Each row is shifted at random along 7 fixed directions that mean nothing.
Known rows, with every step that occurs
f > l > y > w > d > b: [-5, 32, 345, 2, 22, 46, -156, 73, -9, 29, -134, -100, -249, 4, -94, -34, -106, 151, 81, -4, 229, 117, -91, -168, -1, -100, 162, -235, -37, -37, 67, -12, 141, 167, -32, 158, -290, 19, 125, 46, -199, -150, -370, 40, -188, -93, -89, -148, -241, -170, -60]
h > w > b > d > l > y: [45, -2, 150, -15, 111, 114, 77, 237, -247, 156, -40, 40, -55, -216, 24, -68, 36, 27, -82, -232, 29, 26, 136, 219, -9, 139, -60, 49, 77, 89, 137, 12, 81, 88, -66, -127, -267, -208, 154, -47, -45, -86, -259, 78, -124, -44, -244, 33, -193, 49, 104]
y > f > h > w: [-9, 131, -59, -62, -61, 24, 131, 171, -95, 62, 67, -104, -117, -44, 3, -170, 8, -167, -87, -133, -109, 89, -34, 153, -11, -131, 14, -176, 91, -136, 68, -221, 17, -56, 115, 82, -190, -25, 169, -50, 0, 20, 136, 56, 101, 11, 14, -9, -68, -81, -56]
h > w > d > l > y > e > f: [5, -23, 639, 59, 80, 53, -142, 34, 108, -59, -9, 46, -47, 124, -8, 101, 267, -121, 116, 21, -159, 205, 331, 21, -107, -19, 33, -173, -117, -44, 66, 102, 251, 292, -41, -68, -147, -64, 483, -60, 60, -114, -412, 160, -200, 85, 46, -81, -184, 64, 81]
f > l > d > h: [-125, -100, -104, -99, -116, 12, 23, -8, -14, 14, 73, -53, -137, -152, 43, -63, -19, 140, -29, -138, 47, 164, -28, -152, -26, 30, 15, -93, -34, -2, 63, 94, 123, -19, 15, 71, 252, 48, 41, -82, 82, -195, -331, -182, 68, -77, -73, 124, -142, -89, -28]
h > f > l > y > w: [13, -9, 235, -117, 12, 210, 173, 252, -118, 68, -16, 23, -5, -169, 6, -185, 50, -64, -29, -105, -173, -10, 32, 141, 11, -178, 3, 60, 63, -28, 16, 41, 178, -70, -146, 22, -393, -112, 155, 11, 101, -32, -9, 74, 9, -49, -227, 137, 22, -6, 14]
f > h > y > e: [-62, -186, 131, -22, 77, 149, -165, 65, -9, -11, -100, 53, 43, -87, -60, -63, -52, 48, 27, -101, -126, -162, 117, 135, 66, 16, 103, 150, -53, 40, 35, -17, 114, 34, -3, 9, -214, -95, -125, 31, -65, 139, -8, 25, -141, 143, -9, 132, 46, 144, 123]
h > f > y > e: [-54, -33, 292, 10, 7, 119, -186, 145, 69, -96, -39, -54, -42, 62, -99, -45, 103, -99, 41, 97, -50, -67, 30, 45, 57, -80, 154, -85, -64, -85, 22, 155, 47, 128, 34, 165, -264, 24, 136, -16, -52, -140, 186, 53, -114, 123, 231, -33, -114, -73, 31]
b > y > f > h: [-96, -83, 276, -29, -67, -34, -78, 41, 136, -28, 31, -69, 31, 75, 64, -127, 146, -129, 10, -45, -139, -72, -39, -17, -129, -39, 56, -20, -55, -197, 2, -187, 266, 0, -77, 37, -138, -71, 95, -125, 28, 97, 83, 5, -62, -66, 13, 42, -16, -22, 117]
w > y > f > l: [-60, -117, 100, 129, -76, 38, 87, 10, 59, 72, 48, 0, -83, -42, -9, -131, 116, -186, -89, -184, -80, 20, 14, 16, -22, 32, 47, -132, -8, -27, 57, 132, 107, -43, -252, 63, -79, -60, 113, -202, 75, -206, -89, 21, 107, -37, -61, 134, -130, -23, -64]
w > d > b > y > e > h > f > l: [-131, 93, 741, -48, 16, 47, -105, 130, 166, -178, -76, -157, -145, 52, -99, -80, 127, 369, 103, -23, 32, 179, -188, -143, -95, -182, 152, -128, -120, -171, 52, -89, 289, 151, 93, 228, -187, 6, 375, -75, -38, -16, 95, 104, -237, -160, 24, 51, -168, -253, 119]
y > w > d > l: [4, 34, 107, -162, -19, 8, 104, 78, -126, 50, -34, -55, -172, -146, -130, -141, -47, -4, 7, -85, 46, 106, -79, -76, 5, 39, -27, -107, 66, -19, 183, 211, -32, 35, 5, 89, -129, -73, 43, 98, 11, -22, -71, -5, -74, -172, -51, 37, -90, -117, -62]
y > b > d > h > f > l > w: [-96, 11, -8, -135, -68, 148, 133, 385, -109, -20, -27, -91, -168, -299, 1, -341, -83, 188, -101, -215, -84, -69, -156, 104, 62, 165, 73, -46, 100, -4, 150, 206, 196, -61, 76, 284, -118, -22, 313, -11, -55, -114, 171, -56, -95, -113, 14, -13, -204, -232, -65]
w > y > f > h: [-30, 63, 150, 119, -52, 102, -19, 102, 63, 13, 54, -126, -27, -23, -46, -71, 107, 71, -7, -83, -91, 35, -55, 11, -56, -87, 32, -109, 50, -66, -36, -111, 16, -144, -16, 125, -245, -101, 101, -98, 82, 137, 77, 63, 36, -49, 0, 148, -60, -139, 106]
h > w > d > f > y: [17, -16, 259, -57, -23, -46, -100, -18, -72, 37, -117, 78, -145, -76, 57, -160, -110, 40, -29, -123, 0, -140, -111, 26, 53, 20, 89, -41, -25, -216, 199, -26, 66, 62, -23, 65, -248, 88, 312, -48, -198, -235, -55, -30, -133, -47, -69, -119, -135, 24, -146]
l > d > b > y: [40, -74, 36, -52, -25, 175, 28, 142, -224, 186, -76, 86, 45, -286, 69, -34, -136, 148, -130, -158, 63, -55, 33, 81, 31, 21, 72, 89, 81, 60, 179, -58, 142, -9, -149, -63, -130, -133, -187, -66, -102, -141, -198, -23, -77, -152, -181, 172, -21, 16, 60]
l > w > d > b: [181, 58, 250, 193, 89, 155, -231, 96, -116, 41, -345, -46, 210, -35, -175, -93, -111, 242, 82, -125, 141, -118, 79, 231, 78, 438, 175, 79, 58, 54, 51, 66, 263, 232, -8, -122, -319, -144, 196, 184, -311, 79, -204, 122, -358, 57, -113, -64, -133, 165, 108]
h > w > d > f > l > y: [117, 108, 336, 21, 2, 101, -59, 147, -90, 50, -114, -43, -128, -36, -41, -29, 18, 137, -21, -174, 17, 113, 22, 102, 37, -88, 63, -108, 11, -74, 80, -98, 115, 102, -46, -31, -311, -5, 295, -26, -93, -256, -273, 96, -117, 33, -197, -15, -291, 8, -124]
d > w > b > y > e: [3, 10, 360, -105, 199, 67, -4, 56, -72, 38, -90, 123, -95, -129, 86, -9, -120, 106, 12, -240, -107, -35, 129, 187, 99, 25, -16, -55, -26, 59, 172, 43, 247, 167, -80, -24, -250, -56, 17, 69, -180, 74, -38, 210, -326, -17, -261, 106, 16, 55, -34]
b > y > e > d > f > h > w: [-75, -209, 503, -182, 4, 41, -150, 102, -21, 46, -65, 100, 38, -62, 57, -147, 41, 19, -103, -255, -283, -186, 132, 100, -51, 195, 138, 62, -71, -115, 193, -272, 302, 155, -111, -21, -276, -58, 220, -122, -44, -46, 50, 36, -316, -36, -24, -21, -40, 132, 88]
b > y > f > l > d: [-118, -142, 417, -322, -187, -190, 139, -86, 105, -38, 163, -118, -153, 84, 2, -212, 305, -171, -46, 47, 93, 127, -209, -312, -239, -110, 7, -116, -37, -352, 62, 13, 155, -80, -176, 102, -41, 64, 4, -193, 217, -306, -246, -150, 45, -334, 112, 135, -152, -197, 58]
h > f > l > w > y: [-28, 19, 118, 50, 21, 93, 59, 79, -31, 34, -24, -17, -177, 12, 105, -80, -39, -54, -57, -100, -42, 14, -31, 105, 116, -70, 130, -114, 17, 156, 14, 192, 105, 0, -28, 88, -136, -19, 207, -71, -75, -345, -87, 86, -7, 37, -24, -71, -239, -77, -247]
d > l > w > y > e > h > f: [-80, 82, 564, -140, 137, 60, 30, 41, 56, -118, 60, -184, -80, 106, -119, -211, 272, 164, 93, 19, -90, 170, -59, -56, -90, 2, -6, -94, -61, 5, -88, 144, 201, 81, 60, 178, -206, -100, 303, 38, 135, 6, -52, 183, -167, -43, 104, 110, -159, -102, 113]
l > w > d > b > y: [12, 13, 315, 112, 62, 33, -26, 6, -42, 69, -124, 132, -17, -48, 230, -10, -76, 115, 13, -131, 33, -2, 71, 148, -29, -11, 32, 4, -25, -3, 163, -105, 312, 132, -36, -121, -84, -94, 273, -68, -158, 16, -279, 132, -252, -128, -236, -31, -33, 91, -29]
w > b > y > e > h > f: [-130, -166, 442, -248, 129, 65, -92, 96, 16, -42, -103, 86, -15, -140, 15, -125, -111, 83, 41, -99, -95, -221, -70, 22, 64, 114, 144, 130, -88, 40, 20, -18, 325, 78, -28, 80, -271, -98, 92, -32, -189, 2, 164, 65, -247, -86, 4, 6, -1, -23, 103]
w > d > h > y > e: [22, 134, 163, -12, 98, 233, -125, 252, -132, -91, -109, 72, -109, -267, -55, 69, -181, 344, 114, -101, 53, 129, 13, 205, 146, -245, -33, -58, 42, 83, 165, 29, 50, -19, 196, 97, -190, -115, 27, 70, -92, 216, -109, 104, -119, 79, -113, 242, -49, -112, 23]
e > y > w > b > d: [-132, -19, 456, -266, 74, -140, 51, -17, 16, -72, 33, 44, -139, -17, 25, 22, 82, -49, 23, -43, 52, 14, -92, -166, -175, -65, -46, -76, 18, -122, 80, -76, 0, 10, 20, 98, -296, -8, 88, -59, 58, 10, 5, -12, -158, -393, 58, -162, -37, -228, 168]
e > f > h > w: [59, 184, 352, -70, 32, -47, -29, 7, -6, -52, -81, -80, 130, 135, -104, -123, 81, 87, 57, -55, -214, 21, 4, 26, -97, 69, 75, 92, 61, -132, -16, -166, 146, 40, 116, 6, -297, -2, 286, 109, 15, 157, 60, 73, -67, -24, -56, -92, 7, 18, 147]
l > w > b > y: [-24, 82, 345, 24, 115, -53, 63, 30, 36, -1, 67, 2, -153, 103, 276, 105, 85, 27, 3, 51, 40, 134, 25, 64, -83, -182, -57, -48, 1, -2, 47, -84, 113, 48, 71, -28, -65, -54, 212, -93, 6, 17, -183, 156, -131, -158, -85, -84, -106, -75, -17]
d > f > l > y > e > h > w > b: [-144, -203, 621, -122, 179, 54, -2, 72, 95, -109, 37, -34, -286, -161, 115, -186, -4, 592, 41, -35, -121, -154, -230, -84, 18, -53, -10, 3, -90, -109, -63, -199, 207, -125, -89, 277, -246, 81, 418, -29, -53, -40, -211, -11, -234, -84, -46, -34, 10, -137, 93]
y > w > b > d > h > f: [-109, 102, 376, -20, -34, 147, -8, 381, 20, -59, 45, -127, -45, -151, 34, -68, 122, 12, 27, -80, -14, 144, 72, 162, -126, -39, 0, -77, 29, -101, 163, 126, 106, 126, 183, 104, -182, -125, 546, -114, 82, 256, 306, 35, -117, -193, 89, -65, -139, -246, 187]
d > h > w > y > f > l: [-136, 9, 231, 79, -31, -101, 57, -41, 86, 1, 91, -33, -147, 77, 120, -215, 166, -185, -1, -220, -119, 177, 43, 53, -157, -13, -37, -246, -87, -182, 97, 76, 286, 101, -93, 61, -9, -1, 456, -211, 79, 0, -243, 68, 82, -12, -182, 21, -150, 6, -60]
w > b > y > f > l > d: [-38, -5, 347, -216, -65, 7, 160, 123, -53, 13, 31, -85, -261, -163, 30, -97, 9, 103, -47, -57, 160, 116, -279, -136, -7, -168, 42, -156, 101, -135, 126, 35, 102, -157, -75, 142, -207, 1, -71, -85, -7, -241, -180, -83, 15, -306, -55, 161, -160, -316, -25]
l > d > w > y > e: [1, -78, 198, -83, 0, 171, 32, 97, -52, 71, 160, -23, -83, -193, -34, 64, 156, 198, -95, -72, -67, 105, 199, 52, -15, 39, -56, -121, 39, 6, 80, 108, -109, -65, -102, 103, -161, -75, 32, -91, 169, -147, -190, 77, -172, -82, 90, 273, -106, -118, 101]
w > y > e > d: [-42, -73, 175, -66, 9, 108, 40, 75, -75, 67, 84, 159, -80, -172, -24, 79, 18, 91, -93, -114, -50, 57, 95, -38, 15, -9, 5, -83, 39, 124, 122, -75, -101, -98, -73, 77, -152, -94, -35, -152, 132, -96, -91, 69, -67, -115, 23, 189, -29, -113, 61]
b > d > h > f: [-16, 59, 28, 126, -93, 251, -131, 393, -52, -2, -39, -51, 211, -165, -57, -13, 115, -87, -45, -209, -97, 65, 252, 334, -20, 145, 67, 33, 13, 46, 108, 87, 182, 189, 87, -69, -31, -204, 363, -146, 35, 37, 295, 34, -50, 96, 56, 60, -212, 1, 151]
f > y > w > d > l: [-28, -111, 141, 133, -23, 124, -96, 187, -30, 44, -14, -55, -98, -154, -48, -28, 80, 10, -30, 5, -56, -3, 53, 33, 4, 120, 32, -52, 30, -85, 181, 230, -12, 62, -78, 160, -154, -146, 214, -45, 23, -109, -24, -20, -101, -24, 17, 27, -153, -83, 59]
d > l > y > f > h > w: [-55, -35, 26, 20, 4, 107, 114, 172, -72, 115, 120, -74, -172, -84, 120, -176, 108, -189, -76, -141, -162, 91, 84, 94, -44, -157, -27, -193, -11, -61, 30, -150, 176, -11, -66, 31, -101, -107, 201, -117, 48, -71, -198, 36, 97, 104, -103, 47, -120, 17, -24]

Rows
[-35, -180, 90, -156, 30, 143, -29, 324, -200, 31, 92, 7, -137, -267, -84, -124, -7, 332, -130, -101, -52, -76, 6, 26, 48, 174, 27, -3, 64, 64, 73, -190, 35, -125, -84, 234, -219, -115, 123, -80, 74, -238, -339, -46, -119, 33, 51, 73, -190, -152, 143]
f > l > y > e > d > h > w
[-110, -231, 513, -40, 69, 227, -230, -31, 26, 12, -298, 52, 162, -183, -154, -225, -86, 265, 105, -295, -87, -142, 46, 23, 64, 383, 286, 58, -126, 53, -5, 197, 554, 217, -184, -4, -296, -74, 136, 32, -235, -66, -186, 7, -292, 26, -213, 183, -19, 160, 157]
w > y > e > h > f > l > d > b
[-159, 65, 504, -104, 113, 137, -145, 109, 112, -101, -13, 92, -34, -102, 87, 19, 39, 95, 103, -226, -225, 124, 155, 200, 29, -53, 38, -218, -135, 2, 48, -37, 366, 212, 83, 89, -153, -46, 435, -108, -90, 1, 251, 196, -289, 78, -46, 83, -78, -81, 5]
b > d > w > y > e > h > f
[-142, 26, 390, 214, -55, 55, -25, 169, 179, 38, 109, -94, -94, 41, 81, 25, 338, -104, -96, -154, -343, 220, 280, -11, -253, 107, 66, -167, -34, -109, 169, 130, 115, 182, 13, 133, -59, -93, 558, -270, 173, 26, 95, 99, -49, -94, 24, -95, -255, -113, 135]
e > f > h > w > y > b > d > l
[-92, 185, 276, 146, 58, 163, -10, 233, 39, -60, -47, 60, -192, -194, 171, 6, -96, 334, 34, -229, -233, 194, 8, 106, 55, -51, 28, -236, 83, 136, 150, 128, 337, 8, 79, 265, -80, -25, 447, -58, -60, -27, -107, 125, -102, -69, -211, -7, -179, -260, -115]
e > f > l > w > y > b > d > h
[-143, -166, 413, 146, 52, 181, -9, 322, 96, -70, 84, -102, -125, -66, 166, -71, 193, 133, -67, -82, -162, -17, 146, 214, -27, 49, 56, 16, -53, 60, 91, 190, 257, 97, -27, 134, -50, -143, 516, -184, 92, -60, -49, 101, -210, -28, 104, -6, -224, -93, 97]
d > h > f > l > w > b > y > e
[71, 147, 219, -42, 52, 244, 10, 353, -227, 90, -81, -115, -174, -234, -8, -99, -114, 241, -136, -244, 110, 46, -68, 233, 110, -152, 102, 49, 148, 95, 192, -137, -46, -26, 167, 83, -349, -138, 98, -38, -123, -119, 112, 60, -121, -98, 16, 41, -334, -150, -23]
l > w > b > d > f > h > y
[-249, -132, 334, 104, 31, 21, -109, 56, 117, -76, 47, 218, -186, -120, 244, 31, -24, 73, 18, -271, -338, 60, 200, 167, 21, -19, 28, -196, -94, 116, 203, 96, 327, 140, -24, 134, 81, 15, 595, -232, -7, -176, -210, 52, -132, 33, -44, -119, -98, -81, -100]
b > d > h > w > y > e > f > l
[38, 46, 428, 103, 53, 161, -68, 328, -59, 20, -50, -102, -180, -121, 45, 12, 65, 280, -74, -150, 38, 47, -6, 191, 29, -52, 51, -81, 53, -26, 93, -94, 57, 69, -30, 63, -325, -41, 391, -109, -90, -231, -99, 55, -172, -27, -70, -105, -326, -153, 5]
h > w > b > d > f > l > y
[10, -20, 189, -193, -89, 16, 140, 220, -163, 31, 41, -250, -130, -207, -185, -342, 93, 172, -91, -133, 156, 52, -198, -30, -82, 269, 31, -57, 144, -224, 116, 120, 42, -112, -20, 177, -254, -53, 219, -26, 50, -102, -222, -137, 12, -226, 52, 108, -251, -224, 171]
y > f > l > d > h > w > b
[-137, -57, 152, -250, -59, 96, 50, 189, -4, 70, -23, 30, -58, -181, -51, -197, 46, -134, -67, -240, -97, 63, 10, -99, -69, 64, 132, -21, -72, -79, 4, -80, 334, 89, -54, 101, -186, -52, 141, -167, -24, -241, 86, 7, -20, -92, -154, 82, -220, -54, 35]
e > h > f > l > y > b > d
[-16, 147, 303, -43, 58, 48, 75, 204, -131, 11, -73, -84, -123, -158, -53, -130, -53, 242, -36, -233, -112, 50, -85, 52, 18, 99, 68, 3, 133, 57, 178, 1, 64, 15, 145, 99, -213, -74, 317, 52, -67, -10, 96, -10, -90, -139, -65, -98, -154, -189, 79]
e > f > h > w > b > d > l
[-61, -117, 530, 34, 27, 157, 7, 68, 179, -72, 2, 12, -152, -231, 145, -11, 17, 495, 13, -19, -263, -62, -62, -154, 7, 132, 83, -130, 24, -127, 71, 283, 215, -170, -201, 329, -143, 99, 316, -34, -18, -93, -99, -76, -160, -130, -87, 93, 5, -268, 35]
e > f > l > d > w > y > b
[21, -6, 632, -84, 118, 63, -89, 141, -53, -86, -186, -64, -21, -46, -64, -286, 20, 90, 91, -152, 173, 50, -129, 43, -27, 246, 152, -50, 9, -140, 129, 66, 461, 107, -33, 70, -302, -112, 272, 7, -150, 51, -254, -20, -136, -22, -132, 80, -243, -45, 146]
e > d > h > y > f > l > w > b
[-95, 18, 467, -207, 151, 87, -131, 110, 36, -38, -150, -58, -173, -27, -1, -88, -150, 28, 151, -41, 30, 55, -120, -87, 68, -69, 201, -126, -88, 15, -92, -26, 397, 168, 49, 146, -364, -19, 204, 64, -261, -82, -56, 68, -135, 5, -164, -147, -174, -123, -43]
e > h > f > l > y > w > b
[-172, -157, 380, -52, 76, 66, -79, 80, 72, -57, -78, 0, -218, -218, 143, -200, -116, 263, 146, -142, 20, -161, -242, -108, 41, -24, 40, -129, -58, -23, 7, -61, 354, -86, -41, 111, -162, -26, 168, 11, -192, 110, -178, -141, -180, -82, -143, 1, 3, -166, 82]
w > b > d > l > y > f > h
[-36, 103, 24, 51, -52, 110, 137, 280, -107, 81, 77, -123, -84, -193, -86, -189, 169, 247, -148, -281, -76, 166, 38, 84, -123, 213, -75, -17, 137, 9, 135, 114, 45, -58, -15, 198, -181, -165, 237, -119, 199, 1, -120, 114, -83, -216, -162, 201, -288, -163, 116]
f > l > w > y > b > d > h
[50, -2, 602, -184, 81, 143, -58, 189, -93, 46, -136, -46, -207, -152, -82, -105, -109, 245, -1, -124, 113, 30, -155, -155, 57, 1, 160, -133, 43, -16, 111, -73, 173, 47, -127, 157, -457, -3, 100, 45, -137, -165, -166, -10, -184, -163, -149, -37, -213, -194, -11]
e > d > f > l > y > w > b
[-93, 55, 486, -276, 112, 129, -250, -19, 70, -75, -82, 1, -94, -36, -10, 43, -71, 76, 160, -95, -50, 173, 94, -5, 93, -9, 174, -320, -147, 12, -25, 82, 377, 254, 109, 108, -198, 39, 157, 31, -232, -164, -43, 123, -280, 118, 16, 59, -177, -90, -79]
l > d > w > y > e > h > f
[-80, 55, 740, 59, -30, 15, -6, -79, 159, 14, -46, 30, 30, 99, 65, -89, 196, -156, 79, -106, -108, 248, 206, -117, -315, -231, 107, 11, -121, -294, 217, -72, 273, 224, 24, -60, -174, -47, 515, -158, 131, 305, -72, 76, -52, -246, -139, 17, 18, 66, 222]
e > f > h > y > w > d > b
[-138, 11, 475, -78, 7, 93, -25, 71, 49, 15, -56, 108, -41, -92, 66, -50, 9, -29, 18, -202, -66, 138, 106, 17, -77, -167, 114, -77, -156, -63, 160, -147, 359, 237, 39, -17, -80, -80, 326, -193, -67, 2, 83, 158, -172, -139, -97, 96, -54, 11, 50]
w > d > b > y > e > h > f
[41, -177, 613, -166, 122, 181, 68, 179, -152, 12, -124, 27, -173, -227, -85, -256, -44, 290, -112, -197, 69, -122, -114, 44, 114, 136, 146, 89, 58, 23, 223, 85, 110, -33, -151, 134, -366, -49, 101, -3, -65, -238, -144, -17, -225, -122, 22, 125, -182, -50, 26]
h > y > e > d > f > l > w > b
